Below is a small trained network, with its code and all its weights. Each question gives an input and a target symbol and asks what happens when units are switched off, that is, made to give their printed mean instead of their output.

import numpy as np


def w(rows, s, z=0):
    codes = np.array(rows[::2]) - 128.0
    scale = np.full(codes.shape[1], s)
    scale[-1] = z or s
    return codes * scale


def softmax(a):
    e = np.exp(a - a.max(-1, keepdims=True))
    return e / e.sum(-1, keepdims=True)


def log_softmax(a):
    a = a - a.max(-1, keepdims=True)
    return a - np.log(np.exp(a).sum(-1, keepdims=True))


def net(x, mask):
    ids = ['ΓΔΘΛΨαβεζημπστφω'.index(c) for c in x.split()]
    T = len(ids)
    res = E[ids] + P[:T]
    u = 0
    for l in range(3):
        r = res
        for j in range(3):
            rows = slice(3 * j, 3 * j + 3)
            q, k, v = (r @ M[l][rows].T for M in (Q, K, V))
            z = softmax(np.where(np.tri(T) > 0, q @ k.T / 3**0.5, -1e9)) @ v
            o = O[l][rows]
            res = res + np.where(mask[u + j], z, o[:, -1]) @ o[:, :-1]
        u += 3
    return log_softmax(res[-1] @ U[:, :-1].T + U[:, -1])


Q, K, V, O = {}, {}, {}, {}
E = w([
[171,185,159,85,145],'Γ',
[235,234,129,84,206],'Δ',
[244,168,120,83,158],'Θ',
[238,114,116,70,129],'Λ',
[163,116,231,161,100],'Ψ',
[167,161,164,64,137],'α',
[255,145,110,76,136],'β',
[107,215,113,117,26],'ε',
[246,65,102,71,74],'ζ',
[90,211,73,141,71],'η',
[162,47,238,187,118],'μ',
[100,165,84,128,40],'π',
[89,196,103,169,33],'σ',
[66,112,63,78,111],'τ',
[109,106,229,165,196],'φ',
[124,70,83,48,219],'ω',
],0.0097)
P = w([
[147,171,219,2,83],'0',
[170,172,202,30,91],'1',
[178,168,179,52,97],'2',
[180,154,161,71,110],'3',
[179,146,140,88,122],'4',
[184,138,121,111,130],'5',
[180,127,101,128,144],'6',
[179,113,86,144,156],'7',
[181,105,71,161,170],'8',
[182,95,49,181,183],'9',
[182,85,33,196,190],'10',
[184,68,16,215,198],'11',
],0.0069)
Q[0] = w([
[58,113,170,190,85],'0.h0',
[191,129,147,151,134],'0.h0',
[1,102,156,153,114],'0.h0',
[101,153,81,117,86],'0.h1',
[101,102,164,157,134],'0.h1',
[157,171,68,75,115],'0.h1',
[91,141,118,150,107],'0.h2',
[92,135,119,162,118],'0.h2',
[96,135,121,155,118],'0.h2',
],0.021)
K[0] = w([
[143,148,185,95,96],'0.h0',
[123,102,133,221,139],'0.h0',
[142,140,169,68,110],'0.h0',
[97,170,94,88,80],'0.h1',
[130,111,195,115,121],'0.h1',
[120,160,1,126,130],'0.h1',
[85,146,160,99,116],'0.h2',
[99,162,156,81,117],'0.h2',
[100,159,158,87,119],'0.h2',
],0.02)
V[0] = w([
[254,77,113,83,111],'0.h0',
[120,141,60,165,117],'0.h0',
[140,145,152,211,24],'0.h0',
[182,124,81,41,151],'0.h1',
[101,149,41,89,112],'0.h1',
[182,118,177,124,154],'0.h1',
[171,84,110,126,153],'0.h2',
[171,109,68,175,150],'0.h2',
[104,149,154,90,122],'0.h2',
],0.0087)
O[0] = w([
[82,87,237,41,163,253],'0.h0',
[175,99,110,197,172,77],'0.h0',
[189,140,219,207,101,129],'0.h0',
[166,133,60,2,119,206],'0.h1',
[129,149,12,117,95,128],'0.h1',
[159,104,215,85,156,171],'0.h1',
[192,123,122,134,116,158],'0.h2',
[213,93,105,122,159,100],'0.h2',
[76,148,122,121,105,153],'0.h2',
],0.0074,0.005)
Q[1] = w([
[144,89,161,110,186],'1.h0',
[134,57,121,103,163],'1.h0',
[126,174,128,185,82],'1.h0',
[116,100,121,143,120],'1.h1',
[103,85,114,88,113],'1.h1',
[100,91,137,139,107],'1.h1',
[88,204,57,158,34],'1.h2',
[149,139,68,43,107],'1.h2',
[141,75,245,133,170],'1.h2',
],0.012)
K[1] = w([
[174,87,158,158,209],'1.h0',
[163,13,117,121,213],'1.h0',
[105,195,150,102,2],'1.h0',
[127,114,169,146,142],'1.h1',
[185,59,143,102,130],'1.h1',
[125,122,170,104,153],'1.h1',
[79,202,161,133,75],'1.h2',
[62,79,135,177,78],'1.h2',
[206,100,125,121,196],'1.h2',
],0.0089)
V[1] = w([
[107,200,146,145,79],'1.h0',
[88,231,163,122,57],'1.h0',
[162,33,90,130,134],'1.h0',
[117,74,112,157,156],'1.h1',
[167,7,156,127,164],'1.h1',
[88,153,106,162,128],'1.h1',
[105,12,131,130,24],'1.h2',
[86,254,153,159,211],'1.h2',
[96,18,102,150,11],'1.h2',
],0.0063)
O[1] = w([
[132,113,122,149,95,125],'1.h0',
[136,106,127,141,77,191],'1.h0',
[131,163,128,121,162,76],'1.h0',
[133,145,137,148,153,3],'1.h1',
[113,183,118,131,148,109],'1.h1',
[138,106,149,146,141,20],'1.h1',
[110,248,184,136,121,138],'1.h2',
[117,78,70,91,128,90],'1.h2',
[119,226,142,142,139,73],'1.h2',
],0.012,0.0048)
Q[2] = w([
[181,121,80,28,155],'2.h0',
[82,154,130,191,102],'2.h0',
[161,66,112,45,153],'2.h0',
[128,165,1,108,85],'2.h1',
[152,105,240,80,161],'2.h1',
[124,173,105,86,109],'2.h1',
[139,90,130,180,134],'2.h2',
[107,176,55,73,121],'2.h2',
[165,78,180,133,114],'2.h2',
],0.0097)
K[2] = w([
[126,144,123,160,254],'2.h0',
[127,158,114,89,33],'2.h0',
[150,90,116,190,228],'2.h0',
[40,135,116,175,20],'2.h1',
[238,164,100,115,196],'2.h1',
[95,138,82,144,88],'2.h1',
[170,108,188,124,128],'2.h2',
[29,148,110,168,168],'2.h2',
[223,167,109,92,114],'2.h2',
],0.008)
V[2] = w([
[138,127,182,184,160],'2.h0',
[255,137,134,131,127],'2.h0',
[163,163,119,97,77],'2.h0',
[211,155,141,131,132],'2.h1',
[112,92,131,139,188],'2.h1',
[180,116,176,154,122],'2.h1',
[155,98,143,132,150],'2.h2',
[20,123,118,151,121],'2.h2',
[105,122,162,150,87],'2.h2',
],0.011)
O[2] = w([
[174,71,151,91,11,56],'2.h0',
[8,126,198,198,2,154],'2.h0',
[105,151,192,219,183,202],'2.h0',
[216,124,162,66,121,128],'2.h1',
[60,108,196,86,163,8],'2.h1',
[186,204,205,78,80,116],'2.h1',
[161,123,195,146,163,103],'2.h2',
[15,179,129,30,21,81],'2.h2',
[36,100,137,120,155,150],'2.h2',
],0.0072,0.011)
U = w([
[32,47,155,164,192,68],'Γ',
[112,73,101,111,161,52],'Δ',
[116,111,129,105,166,87],'Θ',
[135,130,168,147,182,126],'Λ',
[147,226,168,177,169,15],'Ψ',
[52,74,155,47,137,158],'α',
[122,138,150,85,157,151],'β',
[107,126,146,89,129,195],'ε',
[99,253,216,72,118,90],'ζ',
[141,139,70,238,105,168],'η',
[201,97,143,81,68,131],'μ',
[123,152,173,139,71,182],'π',
[210,119,136,196,93,87],'σ',
[45,209,72,142,67,253],'τ',
[179,17,31,73,87,69],'φ',
[153,172,62,81,196,67],'ω',
],0.0058,0.0054)

Each question gives the input, a string of symbols that net reads in full, and the target symbol t.
The units are the heads (3 rows each of Q, K, V and O). Each row of codes is followed by its name. A weight is (code - 128) times the scale printed after its matrix; where a second scale follows, it is the last column's (O and U).
mask holds one flag per head, layer by layer. A switched-off head (its flag False) gives its mean, the last column of its rows in O, instead of its output. The means were averaged over made-up inputs and are rounded, as every weight is.
A unit's drop is (log p(t) with every unit on - log p(t) with that unit switched off) / (log p(t) with every unit on - log p(t) with every unit switched off).
The circuit of an input: a set's keep is (log p(t) with only the set's units on - log p(t) with every unit switched off) / (log p(t) with every unit on - log p(t) with every unit switched off). Starting from all 9 units, units are removed one at a time, each time the one whose removal leaves the highest keep (on an exact tie, the one counted first), for as long as the keep stays at least 0.8.
units of the circuit, in order: the units of the circuit, biggest drop first
most important unit: the unit with the biggest drop
heads that matter: for each layer, one digit per head in row order, 1 if its drop is at least 0.15 and else 0, layers parted by /
input Θ Ψ φ β Γ, target φ: units of the circuit, in order : 0.h1, 2.h0, 1.h2
input μ Δ Δ φ μ Ψ, target φ: units of the circuit, in order : 1.h2, 0.h1, 2.h0
input η φ Λ η φ η Ψ μ Λ α, target μ: most important unit : 2.h0
input σ Δ Ψ ω π β, target ω: units of the circuit, in order : 1.h0, 0.h0, 2.h0
input Λ Λ μ Ψ ζ ε, target τ: units of the circuit, in order : 0.h1, 1.h1, 2.h2, 1.h2
input μ φ Λ α φ Λ Θ, target φ: units of the circuit, in order : 0.h1, 2.h0
input φ Λ τ Ψ φ μ μ ω Δ, target ω: units of the circuit, in order : 1.h0, 0.h0, 2.h0
input μ ω σ ω ε φ μ μ, target Γ: units of the circuit, in order : 0.h0, 2.h1, 0.h1
input ε η β μ σ μ ζ ζ μ φ Λ Δ, target φ: heads that matter : 110 / 000 / 100
input ζ α Λ ε μ ε μ π, target τ: heads that matter : 011 / 011 / 001
input α φ β Γ μ Δ β, target μ: units of the circuit, in order : 0.h1, 2.h0, 2.h1
input Θ ζ ε ε η φ Ψ, target Ψ: heads that matter : 011 / 001 / 100
input Ψ μ Λ ω Γ ω Θ σ β, target σ: units of the circuit, in order : 0.h0, 2.h2
input ζ η Λ Θ μ α σ σ ζ, target σ: most important unit : 0.h0
input Θ ε φ ζ μ ε α ε, target η: heads that matter : 110 / 100 / 110
input φ Δ φ Γ μ Δ Θ φ τ, target φ: units of the circuit, in order : 2.h0, 0.h1
input σ Ψ Γ φ ε τ η π, target τ: heads that matter : 011 / 001 / 001
input Γ Θ η μ, target μ: units of the circuit, in order : 1.h2, 2.h0, 0.h1
input φ ζ Γ σ τ ω, target ω: units of the circuit, in order : 0.h0, 2.h0, 1.h0
input β ω α π π φ, target Γ: most important unit : 2.h1
input Δ η φ τ Γ α β Λ φ φ η Λ, target φ: heads that matter : 010 / 001 / 100
input Λ μ μ μ ζ, target μ: units of the circuit, in order : 0.h1, 2.h0, 2.h1
input ε μ Λ β η, target τ: units of the circuit, in order : 2.h2, 0.h1, 0.h2
input ε η μ Δ ε ζ, target ζ: heads that matter : 101 / 101 / 010
input ζ τ η α ω Λ Δ, target ω: heads that matter : 110 / 100 / 000
input Ψ π Γ ζ Γ, target ζ: heads that matter : 101 / 001 / 010
input ζ τ β Λ φ Λ τ ω π Ψ, target Γ: heads that matter : 110 / 100 / 010
